[ 15  17   4  -1   8   0  -5   3  -7  -9   3  23   7  -8  -3   1  -1 -39
   3   3   0  -4  -8  -4   8  11   5  -3  -2  -8  13   6  -1 -11  12  20
  -5   6  -3   2   1 -10   0 -15  -5   6   5 -12  -8]
Zc.qd
[ 21  -8   5  -6  -1 -10   7  -1  -9 -14  -6  19  24  -9  19   6  12 -42
  11  -3   1 -15 -11   7   6   1  12   7  -1   1 -11  17   0   8   9 -13
   2  -6  24   5   3 -18  -4 -12 -26   8   3 -17 -13]
ch.sl
[ 15  11   5  -5   6  -3  -8   1  -9 -13   0  28  13  -8  -3  -3   7 -70
   2  -2   5  -7 -14  -6   9  22   5  10  -9  -6  15   8   5 -10  11  11
  -3   6  11   0   9 -13  -1  -8 -13   9   6  -8 -11]
Zc.mg
[  4  15  -1   1   4  -5 -10 -13 -13  -9  -1   6  16  -3  -6   5  -2  11
   3   1  -4  -3   0  -4   9  21  -5 -10  -1  -7  21  10   0 -14   1  15
 -12   5  -5  -1   5 -14  -2  -5   2   1   2 -14  -2]
Zc.qd
[  8  11   1   3  11   4  -6  -3 -13   7  -5   5  11  -5   5  -7  -9  12
   3  -5  -6  -7  -3  -4  17  15   3  -1  -9 -11  17   4  -8   1   8 -13
  -9  -2  -2   6  -5   1  -9  -3   1  11  -9 -16   2]
ch.zz
[ 21  10   1  -1   8  -7   0   8  -5  -6  -7  25  13  -4   0   3   5 -65
   9   3   4  -5 -19  -2  11  19   6  -5   2  -2  18  -5  -3  -6   9  13
  -3   5  10  -1   0 -17   4  -9  -6   3   2 -19 -10]
Zc.mg
[  5  17  -3   6  14   7 -24  -8 -18  -4  -3   0   1  -1 -11  -7 -20  -6
  -2   3  -1   0  -1  -8   4  27  -3 -12  -4 -15  38   8  -5 -10   7   1
 -12   4 -15  -3  -2   1 -13   2  25   5  -6 -18   0]
Zc.mg
[  8  15  -3   1   4  -1 -10  -4 -10 -10  -3  13   8  -3  -4   3  -3 -20
   1   4   3  -5  -6  -8   8  28  -3 -10   0   1  21  11   4  25   6  26
 -11   2  -2   2   5  -6  -5  -5 -10   5  -1 -13  -6]
Zc.qd
[ -1 -26  -3   2   7  -2   2 -14 -16  10 -10 -14  16  -2  13   1  -1   0
  -6 -17   3   1 -13   8  -7 -10  -1  -3   0  -6   9   5  -5   6   4 -18
 -10  -7  -6   0  -7   6 -14  17  20   1  -7   9   6]
ch.sl
[ 13  14  -2  -1   5 -10  -6   7  -5  -2  -2  18   4  -5   2   2   2 -54
   1   2   6  -7 -11  -4  10  21   3  -4   0   0  16   9   3  -8   9  21
  -6  10   4   0   5  -5   1  -9 -10   6   0 -12  -7]
Zc.mg
[ -2   6   1   8  15  12  -7   1 -16   5 -14   3  10  -7  -6 -14  -8  23
   6  -8  -7  -6   0  -5  22  -1   8  -7  -4  -5  12  13  -7   2   9 -22
  -7  -4   6   5  -3  -8 -17   0  10   6  -8 -14   1]
ch.zz
[  2  30  -1   4  22   5 -13 -14 -17  -6  -2   5  10  -2 -14  -3  -8 -12
   0 -13 -10   3   1  -9   7  30  -2  -8  -8 -13  31  -1  -2 -14   3   7
 -11  -8 -10   0   3  -6  -2   1   9   6  -3  -8  -6]
Zc.qd
[  2  14  -1   3  10  10  -8 -17 -17   4 -15  -4  24  -3  -3  -6  -3  23
  -6 -11 -10  -2  -3  -9   6   6  -1 -15  -4 -11  16   7  -7   0   4  -4
 -17  -3  -8   2   1  -1 -13  -1  13   9 -12 -11   2]
ch.sl
[  3   4  -6  -1  10   1  -7  -1  -6   6 -14   7  27 -13   9  -5   2 -22
  -2 -13  -7  -6  -8   0  21   1   2  -2  -1  -6  11   4  -5   2  10  12
 -15   0   4   3   4  -1 -19   0   2  13  -9  -4  -4]
ch.sl
[  0   5   4  -1  13  11 -11  -2 -19   7  -9   5  12  -9   7  -9  -5  20
  -2 -13  -6  -6 -10  -6  18  -5   1  -7  -7 -12  16   8 -10  -3   6   0
 -18  -3   2  -2   2  -6 -26   2  17  15  -8  -7   4]
ch.sl
[  9  17  -5  -1  11   1  -3 -10  -9  -4 -10   4  32  -6   9  -2   7 -22
  -2  -7   0  -2 -15  -3   9   0   3  -5  -4   1  12  -2  -3  -8  13 -11
  -4   1   0   2  -1 -14  -5  -8  -4   6  -7  -7  -6]
ch.sl
[  5   3   4   6   3   0  -7   5 -13  -7  -1  18   8  -9   9  -4   6 -15
   5  -9   2 -10 -10  -5  19   0   3  -2 -12  -9  11   9  -4  -1   7  17
 -11  -5  13   8   7 -16 -17  -4  -2  16  -6  -9  -2]
ch.sl
[  5   0   0   1  14  -3  -4  -4 -11   2  -5  -1  21  -9   9  -3   1  -6
   1  -7  -2  -7 -20   3   7 -13   5  -4   1  -8  15   5  -6   3  10 -12
  -3  -5   0   2  -2  -9 -12  -3  10   5  -7   1  -4]
ch.sl
[  6  14   2   1   4  -2 -11  -3 -13 -12   0  11   7   1  -4  -2  -1 -32
   0   6   6  -1  -7  -5  10  28  -1  -5  -7   3  24   7   0 -11  10   8
  -5   6   3  -1   7 -10  -7 -12  -5   7   2 -12  -8]
Zc.mg
[  5   2   2  -2   9   0  -4  -6 -18   2 -13   6  24  -4  10  -6   6  15
   1 -14  -6  -8   0  -3  19   5   5  -2  -9  -4  12   8  -4  -5   6 -23
 -10  -4   9   4   3  -7 -19  -2  -4  15  -5 -11  -3]
ch.zz
[  5   4   1  -2   9   4  -4  -3 -15  -3 -17   8  16  -5   7  -5   4  -8
  -6 -13   2  -1  -9  -6  11   6   2  -5  -5  -1  15   6 -12  -1   4 -13
  -7  -5  11   3  -5  -7 -18  -1   5  14  -6 -17   1]
ch.zz
[ 61 -11   8 -29 -22 -62  34  54  30 -47  -4  68  10 -11  65  25  48 -73
  19   8  22 -32 -43  33  16 -22  37  23  20  40 -60  22  17   5  12  26
  29   0  70   3   8 -22  31 -40 -73  -1  25 -46 -23]
ch.zz
[  6   6   7   3   9   3  -6   1  -7 -13  -3  16   5  -6  -9   1  -2 -28
  11   1   0  -2  -6  -8   2  10  -1  -2  -3  -9  18   3   3 -12   6   9
  -4   7  -1   6   1  -7   3  -7   6   1  -1  -8  -8]
Zc.mg
[  7   5   3  -6   3  -3  -4   3  -9  -7  -8  11  12  -6   1   5   1 -24
   8   3   4  -8  -7 -15   4  13   1  -8   4  -4  24   4   4 -12   9  23
  -9   3   0   7   0  -8  -1  -2   1   0   4 -16  -8]
Zc.qd
[ -3  12   0   0   7   1  -5   2  -9   4  -9  -1  15  -6  15  -2  -5  25
  -1  -9  -7  -9  -4  -6  14  -9   3  -9  -3  -9  11  11  -4  -5   9   0
 -12   0  -6   0  -4   1 -13   2   3   6  -7 -16   0]
ch.sl
[ -4  19  -8   0  11   5 -11 -13 -18  11 -11  -1  17  -3   5 -18  -3  37
  -9 -14  -5   0  -8  -1  21  -3   0 -10 -13  -1  21   6 -10  -4   5 -29
 -10  -5  -1   2   1  -6 -25  -3   7  11  -7  -6   2]
ch.zz
[ 12  15  -2  -1   9   0  -7  -6 -14  -5 -12   9  25  -6   8  -8   0  16
  -3 -12  -2  -6  -9  -8  24   2   2  -8  -7  -9  17   9  -6  -7   4 -12
 -13  -3   2   2   0 -10 -22  -8   3  14  -9 -21  -3]
ch.zz
[  4 -11   1  -6   4   7  -3  -4 -14   0  -4  17  26  -5   4  -7   0   6
   3 -12   7 -16  -9  -8  20  14   4  -9  -7  -1   5  16  -2   4   4  -5
 -15   2  15   7   7  -3 -30  -6  -2  26  -9  -5  -4]
ch.zz
[  4   4   6  -1   3  -6  -7   2 -14 -12  -6  13   5  -9  -3   6   5  -4
  13   3   2  -9  -4 -11   7  18  -5 -10   3  -6  19  10   1 -13   8  23
 -11   5   5  -1   7 -14  -2   1  -2  -3   0 -12 -11]
Zc.qd
[  0   8   2   3   8  -4 -11  -5 -10  -5   1   2  10  -6   0  -1  -3  -3
   2   2   2  -4  -7  -3   4  19  -4  -9  -5 -10  29   6   0  -9   7  20
  -9   7  -9  -1   4 -10  -7   0  13   2  -3   6  -3]
Zc.qd
[  5  22  -3   3   7   1 -15 -11 -11  -4  -2   4  17  -5 -14  -7  -8   2
   1   6  -3  -1   5  -7   7  29  -6  -5  -6 -12  35   9  -1 -17   5  21
 -18   7 -14   0   5   2  -7  -2   8   5  -1 -13  -7]
Zc.qd
[  9  19  -2  -1   7   7  -8  -9 -15  -2  -6   4  15  -7   5  -6   5   9
  -3  -9 -12  -3   1  -3  10  -4   5  -1  -4  -5   8   8  -9   1   3  -4
  -5  -8  -1   2  -1  -6 -12  -1  -1  11  -7 -22   2]
ch.zz
[  3  20  -1   5  11   4  -8 -14 -22   1 -14  -1  17   1   1  -8   1  30
  -7 -12  -9   2   6  -6  12  14   1  -5  -9  -4  12   4 -11  -3   7 -37
  -6  -4  -4   3 -10  -9 -12  -4   8   9  -8 -13  -2]
ch.sl
[  8  18   1   3   8   0 -10  -4  -8 -12  -4  18  12  -3  -8  -3  -3 -42
   4   2   1  -3  -9  -1   5  28   4  -6  -3  -2  21   8   3  -9   8  17
 -12   6   1   1   5 -12   1  -1  -1   7   0 -12  -6]
Zc.qd
[ 12   4   2   3   5  -5   0  -5 -27  -5  -6   8  22   3  10  -2   4 -18
   5  -7  -4 -13 -10   1  13  11   6  -3  -3  -3  19   9  -4   1  10 -19
  -3  -5   6   6  -4 -13  -8  -3  -4   8  -7 -11  -5]
ch.sl
[  7  15   2   5   8   6  -9   1  -9  -9 -12  10  16  -1  -9  -3  -7 -25
   7   6  -3  -4  -4  -5   6  22  -2 -10   0  -4  22  13   3 -10   9   0
 -12   0   3   2  -2 -11   1  -1   1   3   2 -23  -7]
Zc.qd
[ 10  17  -3  -2  12   3  -8  -6  -4  -4   3  20  12  -8   0   4  -8 -15
   0  -2   0  -5 -13 -11  11  10   2  -7  -1  -9  19   6   2 -10   6  20
 -15   3  -9   1  -1  -4  -8  -6   7   8  -4  -9   0]
Zc.qd
[  5 -10  10   5  -2   5  -1 -10 -10  -7  -6   4  18  -4 -23  11   1  19
  14  13  -4  -7  14 -10  -4  24  -3  -5  -5 -11   8   9   5  -3  -2 -10
  -2  -2   6   3   7 -18   4  -2   7  -2   5  -7 -15]
Zc.mg
[  5  11   0   2   7   1  -5  -3  -7  -4   0  16   9  -4  -4   8   4 -10
   5   1  -1  -4  -7 -12   3  17  -2  -9   4  -2  20   5   0 -17   2  23
  -9   6  -5  -1   0 -13   0  -4   0   1  -3  -7  -5]
Zc.qd
[ -2  28  -6  -1  13   7  -6  -1  -9  10 -15   2  17  -9   9 -10   1  26
  -3 -17 -14  -3  -3  -7  21 -11   2  -6  -6  -7  12  -3 -17  -6   6 -22
  -3  -7  -5   2 -11  -9 -16  -7   5   9 -10 -14   0]
ch.zz
[ 13  17   0   2  10   2  -8 -13 -11  -2  -4   6  24  -7   4   4   3 -15
   0 -12  -3 -13  -9  -9   9  20   1  -9  -4 -11  18   9  -9   1   8  16
 -15  -1  -5   3  -1   2 -15   1   5  14 -12 -10  -2]
ch.sl
[ 19  13   1  -1  11  -4  -8   3  -2 -11  -5  15  22  -7   2   2  -6 -46
   4   2   2 -11 -10  -9  11  25   3  -4  -5 -12  23   7   0 -10  10  18
 -13   9  -2   2   2   0  -6  -9  -4  10  -1 -17 -10]
Zc.qd
[  5  16  -5   2   8  -4 -14  -8 -10  -2   2   9  13  -3  -2   0  -5 -16
   1   5   2  -7 -12 -10   9  20   0 -13   0  -7  32   6   1 -11  14  32
 -13  15 -12   2   3  -6  -5   6   9   5  -6   0  -5]
Zc.qd
[  1   6   1   0   6   2  -9  -1 -18  -2  -9   6  17  -6   5  -4   3  24
   2  -9  -3  -2  -4  -6  16   3  -2  -5  -5  -3  19   6  -8   1   4 -19
  -6  -5   8   5   1 -16 -19  -3   8   7  -7 -13  -1]
ch.zz
[  2  14  -1   4  11   7 -11 -14 -18   4  -5   0  13  -8   3  -3  -2  16
  -4 -11  -5  -6 -12  -7   8   8   1 -12  -5  -5  23   6 -10   0   6  -7
 -10 -10  -8   1  -6 -10 -19   4  17   8 -13  -5   3]
ch.sl
[ 11   8   3   2   0   0  -2  -6 -10 -16   2  14  13  -5 -11   7   2  -5
  10  12   2  -4   5  -7   0  28  -3  -1  -5  -4   8   3   3  -5   7  -4
  -1   3   3   0   3 -19   5  -8  -4  -3   5 -17  -9]
Zc.qd
[  7  13  -4   1   9   1 -13 -11  -7  -6  -8  -2  18   2  -8   2  -3 -41
   0   7   2   0 -12  -2   1  23  -4 -15   1  -4  28   7  -1 -14   8   8
 -12   3 -10  -1   4  -1   3   2   7   1   1  -8  -3]
Zc.mg
[  4   7  -4   4  14  -1  -8  -5 -19   9  -1  -3  20  -2   9 -10  -2   4
   0 -12  -7  -4  -5   4  15   1   4  -4  -6  -3  17   4  -8   3   6 -25
  -6  -8   4   2  -4  -4 -13   4   4  10 -10  -7  -2]
ch.zz
[  8   8   0   5   7  -5  -6  -3 -15  -1 -13  -3  18  -8  17  -2   1   2
  -2 -12  -5  -6  -8  -5   8   4   3  -5  -1   1  24   4 -11   0  10 -13
  -7  -9   1   3  -8  -7 -12   2   2   6 -10 -18   3]
ch.sl
[  5  22   0   1  14   4 -13   3  -8  -7 -12  11   9  -4  -4  -6  -3 -20
  -2  -1  -2  -1  -4  -9  12  18  -2  -7  -3  -8  26   7   0 -16  10  21
 -16   8  -9   0   3  -7  -5  -4   6   2   1 -25  -4]
Zc.qd
[  6  -3   4  -2  10   3  -7  -4 -24  -6  -1  15  18  -7  -3   0  -5 -10
   6  -6   5  -4  -7  -8  13  13   1  -6  -6 -13  16  15   3  -7   9  16
 -16   8   4   1  12  -9  -8   0   3  11  -3  -3  -7]
Zc.qd

[-15   4   8   5  -7   7 -17  21 -16  -8 -10  -8  -2  -6  21   5  -1 -15
   1   3   1   1   7 -10  -2  -4   2  35   8   5   2  -1  -5   0  -7   2
  -8   2  13  -5   3  -4   2   6  -4  -2  -5  30  -9]
(67).J
[  5   0   2  -3 -16  11   1   8  -8 -12  -8  -4   5  -5 -17   7  23   9
  -2   1  -1   9   3  -2  -6  -9   1  11   2   9  -1   0   0   1  -8  -2
  -8   2   4   8   6   8   5  -7  -9   3   9  13 -13]
(65).Q
[ -5   3  -3  -1  -7  20  -4   6  -3  -2   9   2   0  -5  -5   2  -4  -3
   3  16  -1   0   5  -9  14  -7 -13  14   0  13  10   0  10  -5 -10  12
 -12   8   0  -1   5   4  -6   8 -11  -3 -13  -1   3]
(65).C
[-26   7  -1   1   5   9 -18  -5  -8  -9  -8  -7   2 -12  34  10 -16  -7
   4  10   9   0   5  -9   2  -3  -1  26   3   4  -1   0 -12  16  -2   3
 -23   2  19  16   3 -12 -10  14 -16  -1 -10  10   4]
(67).J
[-12   4  -5  -4   5  -3   1   4  -5 -19 -15  12  -1  -3  -2  11  -1 -11
  -4   2   5  11   6  -1   1   6   6  14  -1  -4   1   0 -10   4 -22  -2
   0  -1  12   9   5  -3   0  -1  -6  -3  12  23 -11]
(67).J
[  5   6  -5  -8 -24  14  -4   4  -4  -6 -11   1  -9  -8  -6   0   5  19
  16  -5  -1   8   9   1   1   5   0   7  -8  15  -2   3  -3 -10  -5   4
   4   3   9  13  16   2  -5 -10  -6   8   2   7  -6]
(65).Q
[ -8   5   8   8  -7  10  -7   8  -4   1 -14  -3   3  -3  21 -13  -4  -7
   5  -2   0   1   0  -4   1   4  -1  15   6   2   3   2  -9   6  -9   1
  -4   4  10   8  -8  -3 -10   2 -12  -1  -4  22  -4]
(67).Y
[  6   8   4  11 -14  16  -1 -13   3   7  -7   3   4  -3  -8   3  -4   4
  -1   3   2 -11   1  -3  -2   6  -9  16   9   1  -4  -5  -3 -20   8   4
 -14  16  -5  23  13   7  -6   4 -13  -8 -14 -10   6]
(65).P
[  4  -2  -2  -4 -16  16   1  12  -4 -15 -11   2   0   0 -15  14   4   2
   1   8   2   2   3   2  -3   5 -15  12   0  -1  -2  -2 -14 -11  -6  -2
 -10   2   5  23  11  10   0   1 -19  -3   3   8  -5]
(65).Q
[  3   3  -1  -4 -16  11   3  -1 -15  -9  -9  20   2  -8 -25   5  10  -6
  -2   3   4   4   1  -6  -4   3  -2  17   2   7   3   0 -11  -6  -6   6
 -11   5   7   8   6   6  -5  -2 -12  -1  15  12 -14]
(65).C
[  0   8   8  -4 -21   3   0   8  -3  -5 -26  -6  22  -3  23  -5  -7   8
   3   4   5  22   7   3   0  15   2   9   2   1   9   6 -15   7 -10  -8
  -7   1   3  16   2  -2   2   0  -9  -4   2  17  -1]
(67).Y
[-16  -1  10  13  -4   8 -13   5  -9  -9 -28   1  -2  -6  10  -1  -8 -20
   0  22   5  11   9  -8   1   6   5  26   2   1   5  -1 -14   7 -31  -4
 -12   6  11  24   7  -5 -11   7  -6   0  -1   7  -7]
(67).J
[-10   5   1  11  -1  11  -6  -1  -5  -3  -6  -3   5  -4  29   2  -5 -10
  -1  20   3  -2   6   8  -2   7  -7  20   7   7   3   3 -11   4 -15  -1
  -1   4   9  14   2   0 -23   2 -15   1 -10   9  -6]
(67).Y
